Small tables with named rows and columns. After each table, cells are looked up by row and column.

muki
cols = dod, kun, buroz, dorode, bibenik, nedu
rase: [100, 106, 117, 131, 199, 178]
roz: [75, 182, 144, 164, 130, 160]
tonoka: [123, 49, 159, 135, 122, 74]
betes: [152, 189, 92, 141, 168, 89]
bobub: [175, 169, 169, 172, 127, 132]
muvitov: [130, 81, 75, 150, 167, 168]
gamifar: [196, 91, 156, 167, 160, 102]

dod of rase = 100
bibenik of bobub = 127
bibenik of tonoka = 122
nedu of rase = 178
buroz of gamifar = 156
bibenik of muvitov = 167
bibenik of rase = 199
nedu of gamifar = 102
dorode of tonoka = 135
buroz of muvitov = 75
kun of betes = 189
kun of gamifar = 91
buroz of roz = 144
dorode of roz = 164

Table zep
,viguk,sudumu,musi,gerik,dag,nusedu,vaduror
gagas,189,179,92,154,54,133,186
sobas,138,121,114,63,87,135,18
naf,73,77,74,182,113,115,147
lotuges,150,196,129,113,175,165,136
mevet,92,156,115,109,140,78,156
rikisa,55,205,90,144,166,161,111
laf,95,190,198,202,145,158,98
vem,133,147,191,130,55,142,134

gagas, sudumu -> 179
mevet, gerik -> 109
rikisa, sudumu -> 205
laf, vaduror -> 98
laf, dag -> 145
mevet, vaduror -> 156

fatu.tsv
	labi	nam	fel	git	nesuzev	zuv	lipubap
fulir	180	173	111	89	118	228	110
kap	185	199	141	77	73	250	119
bisemu	180	172	128	128	120	193	117
koz	185	100	172	78	125	231	105
govepiz	136	174	151	94	118	225	82
vazatid	137	163	128	166	66	185	155
finud	137	139	112	71	40	221	63
balop	170	142	148	79	96	230	135
sif	203	145	130	74	121	240	68
zasiz	123	148	115	65	111	238	170

fulir, zuv => 228
vazatid, fel => 128
koz, fel => 172
zasiz, labi => 123
balop, git => 79
koz, labi => 185
kap, git => 77
koz, zuv => 231
vazatid, zuv => 185
bisemu, fel => 128
koz, lipubap => 105
sif, labi => 203
govepiz, fel => 151
sif, fel => 130
koz, git => 78
finud, nesuzev => 40
vazatid, lipubap => 155
koz, nesuzev => 125
bisemu, git => 128
finud, lipubap => 63
Row with the largest labi: sif

guz =
         gav  ved  natope   giv  rida
nug      349  449     158    78   352
veta     603  767     473  -108   687
naf      495  664     290  -404   369
git      182  -89     133   160    92
fava     351  479     479  -161   198
kodeso    44  -27     101   811   114
lal      633  882     372  -572   529
kisodeb  392  416     482   553   412
todeked  563  882     448  -228   528
togozuv  646  689     368  -166   581
gofus    305  566     270    66   319
nabofo   -38   39      56   806    77

gav of veta is 603
ved of kisodeb is 416
gav of todeked is 563
giv of kisodeb is 553
rida of naf is 369
gav of nug is 349
natope of nabofo is 56
rida of todeked is 528
giv of kodeso is 811
ved of todeked is 882
natope of veta is 473
ved of gofus is 566
ved of naf is 664
rida of veta is 687

kaz:
|  | zug | zuk |
|---|---|---|
| palo | 93.0 | 61.1 |
| tobutun | 90.3 | 18.0 |
| marid | 91.3 | 95.5 |
| rivolof | 71.5 | 70.5 |
| kaso | 90.8 | 74.6 |

What is the zug of kaso in kaz?
90.8
What is the zug of tobutun in kaz?
90.3
What is the zuk of tobutun in kaz?
18.0
What is the zuk of palo in kaz?
61.1
What is the zug of rivolof in kaz?
71.5
What is the zuk of rivolof in kaz?
70.5

ripap =
|  | kodo | ran | basoku | fop |
|---|---|---|---|---|
| ruvoz | 0.80 | 0.99 | 0.34 | 0.74 |
| zigik | 0.74 | 0.22 | 0.80 | 0.68 |
| det | 0.80 | 0.98 | 0.34 | 0.74 |
| mivonal | 0.45 | 0.44 | 0.57 | 0.36 |
| zuvif | 0.95 | 0.38 | 0.77 | 0.90 |
| kobev | 0.44 | 0.47 | 0.57 | 0.36 |

What is the basoku of mivonal in ripap?
0.57
What is the kodo of zigik in ripap?
0.74
What is the fop of mivonal in ripap?
0.36
What is the ran of det in ripap?
0.98
What is the fop of det in ripap?
0.74
What is the ran of ruvoz in ripap?
0.99
What is the fop of ruvoz in ripap?
0.74
What is the kodo of zuvif in ripap?
0.95

dozola
           kog  zuzuro  zufedu    niza     kez
zopa    40.629  63.530  44.732  33.930  38.278
pafo    27.649  57.498  61.504  75.177  54.143
nadet   44.363  22.433  68.249  23.662  54.931
foname  52.436  68.063  47.873  74.354  21.662
vuna    67.169  51.831  33.841  65.289  22.786

What is the niza of nadet in dozola? 23.662
What is the zuzuro of zopa in dozola? 63.530
What is the kez of nadet in dozola? 54.931
What is the kez of pafo in dozola? 54.143
What is the kog of zopa in dozola? 40.629
What is the zuzuro of nadet in dozola? 22.433
Which row has the largest zuzuro? foname

divu =
columns: lesafa, dis, dason
nezad: [0.53, -0.18, -0.23]
govetef: [-0.72, -0.42, -0.25]
gufat: [-0.05, -0.30, -0.49]
linotup: [-0.06, -0.17, -0.50]
bafumap: [-0.60, -0.45, -0.15]
kapin: [-0.40, -0.41, -0.13]
big: [0.10, -0.34, -0.10]

govetef, dason => -0.25
bafumap, lesafa => -0.60
nezad, dis => -0.18
kapin, dason => -0.13
govetef, dis => -0.42
bafumap, dis => -0.45
gufat, dis => -0.30
linotup, dis => -0.17
gufat, dason => -0.49

nifir
cols = mem, pinovuk, tabo, repi, sotuvu
tarub: [143, 179, 98, 152, 123]
rap: [182, 136, 159, 107, 85]
godoku: [75, 149, 108, 102, 191]
semeb: [91, 30, 123, 151, 175]
mas: [152, 137, 65, 224, 114]
mes: [124, 66, 193, 161, 142]
vibagat: [104, 176, 155, 115, 162]
rizosom: [181, 143, 119, 100, 85]
kad: [154, 204, 71, 118, 113]
zik: [153, 124, 130, 91, 114]
nilolo: [193, 152, 168, 110, 74]
luv: [205, 109, 149, 68, 62]
fafufu: [114, 123, 179, 185, 153]

What is the mem of tarub in nifir?
143
What is the repi of vibagat in nifir?
115
What is the mem of kad in nifir?
154
What is the sotuvu of semeb in nifir?
175
What is the mem of luv in nifir?
205
What is the tabo of zik in nifir?
130
What is the repi of godoku in nifir?
102
What is the tabo of nilolo in nifir?
168
What is the pinovuk of fafufu in nifir?
123
What is the mem of semeb in nifir?
91
What is the pinovuk of mes in nifir?
66
What is the repi of nilolo in nifir?
110
What is the pinovuk of luv in nifir?
109
What is the pinovuk of tarub in nifir?
179
What is the sotuvu of luv in nifir?
62
What is the sotuvu of rap in nifir?
85
What is the repi of tarub in nifir?
152
What is the pinovuk of rap in nifir?
136
What is the pinovuk of kad in nifir?
204

Table mabule
|  | zad | remuk | demunog | mog | dek | tabisa | gufar | fef | goribas |
|---|---|---|---|---|---|---|---|---|---|
| seg | 106 | 117 | 198 | 147 | 104 | 126 | 114 | 116 | 126 |
| rozizan | 167 | 197 | 131 | 95 | 138 | 134 | 173 | 111 | 100 |
| zekino | 140 | 158 | 108 | 127 | 127 | 91 | 190 | 117 | 197 |
| lisazog | 186 | 141 | 109 | 116 | 190 | 94 | 122 | 181 | 113 |
| bunu | 134 | 94 | 150 | 93 | 154 | 126 | 183 | 107 | 164 |
| darabes | 153 | 93 | 152 | 127 | 124 | 200 | 147 | 61 | 159 |

rozizan, tabisa -> 134
darabes, fef -> 61
seg, fef -> 116
rozizan, demunog -> 131
zekino, gufar -> 190
rozizan, fef -> 111
bunu, dek -> 154
rozizan, remuk -> 197
seg, remuk -> 117
Which row has the largest dek? lisazog

zupiguk
fields: nubu, razeza, zona, fum
dukule: [-0.073, 0.437, 0.779, 0.216]
tede: [0.215, 0.369, 0.217, 0.431]
duzafef: [0.267, -0.298, -0.078, 0.566]
gokaru: [0.625, 0.066, 0.248, 0.679]
selef: [-0.273, 0.057, 0.338, 0.042]
nobuz: [0.733, -0.191, -0.090, -0.146]
tedu: [0.448, -0.590, 0.632, -0.100]

tedu, razeza -> -0.590
selef, razeza -> 0.057
gokaru, fum -> 0.679
nobuz, zona -> -0.090
nobuz, razeza -> -0.191
nobuz, nubu -> 0.733
dukule, razeza -> 0.437
tede, zona -> 0.217
gokaru, nubu -> 0.625
selef, fum -> 0.042
tedu, fum -> -0.100
tede, nubu -> 0.215

nuni =
|  | gasof | pagup | lup | bimoloz | vebak | dunobif | bizu | gerusa | bezin |
|---|---|---|---|---|---|---|---|---|---|
| ririz | 592 | 508 | 580 | 426 | 497 | 555 | 479 | 477 | 581 |
| nup | 768 | 343 | 875 | 351 | 770 | 610 | 396 | 454 | 663 |
| zuna | 394 | 715 | 400 | 826 | 568 | 477 | 558 | 917 | 544 |
| sibag | 466 | 555 | 507 | 546 | 541 | 517 | 512 | 504 | 464 |
| malo | 309 | 601 | 117 | 744 | 336 | 334 | 512 | 550 | 416 |
| bug | 595 | 534 | 979 | 225 | 567 | 625 | 501 | 682 | 519 |
| gopu | 584 | 506 | 277 | 566 | 503 | 349 | 488 | 487 | 537 |
| mol | 283 | 433 | 94 | 730 | 242 | 346 | 624 | 531 | 485 |
| rof | 340 | 635 | 487 | 497 | 320 | 607 | 693 | 547 | 416 |

gopu, bizu: 488
zuna, dunobif: 477
ririz, bimoloz: 426
zuna, gerusa: 917
mol, bezin: 485
rof, bizu: 693
bug, gerusa: 682
ririz, gerusa: 477
zuna, bimoloz: 826
sibag, dunobif: 517
rof, pagup: 635
rof, dunobif: 607
Which row has the largest vebak? nup

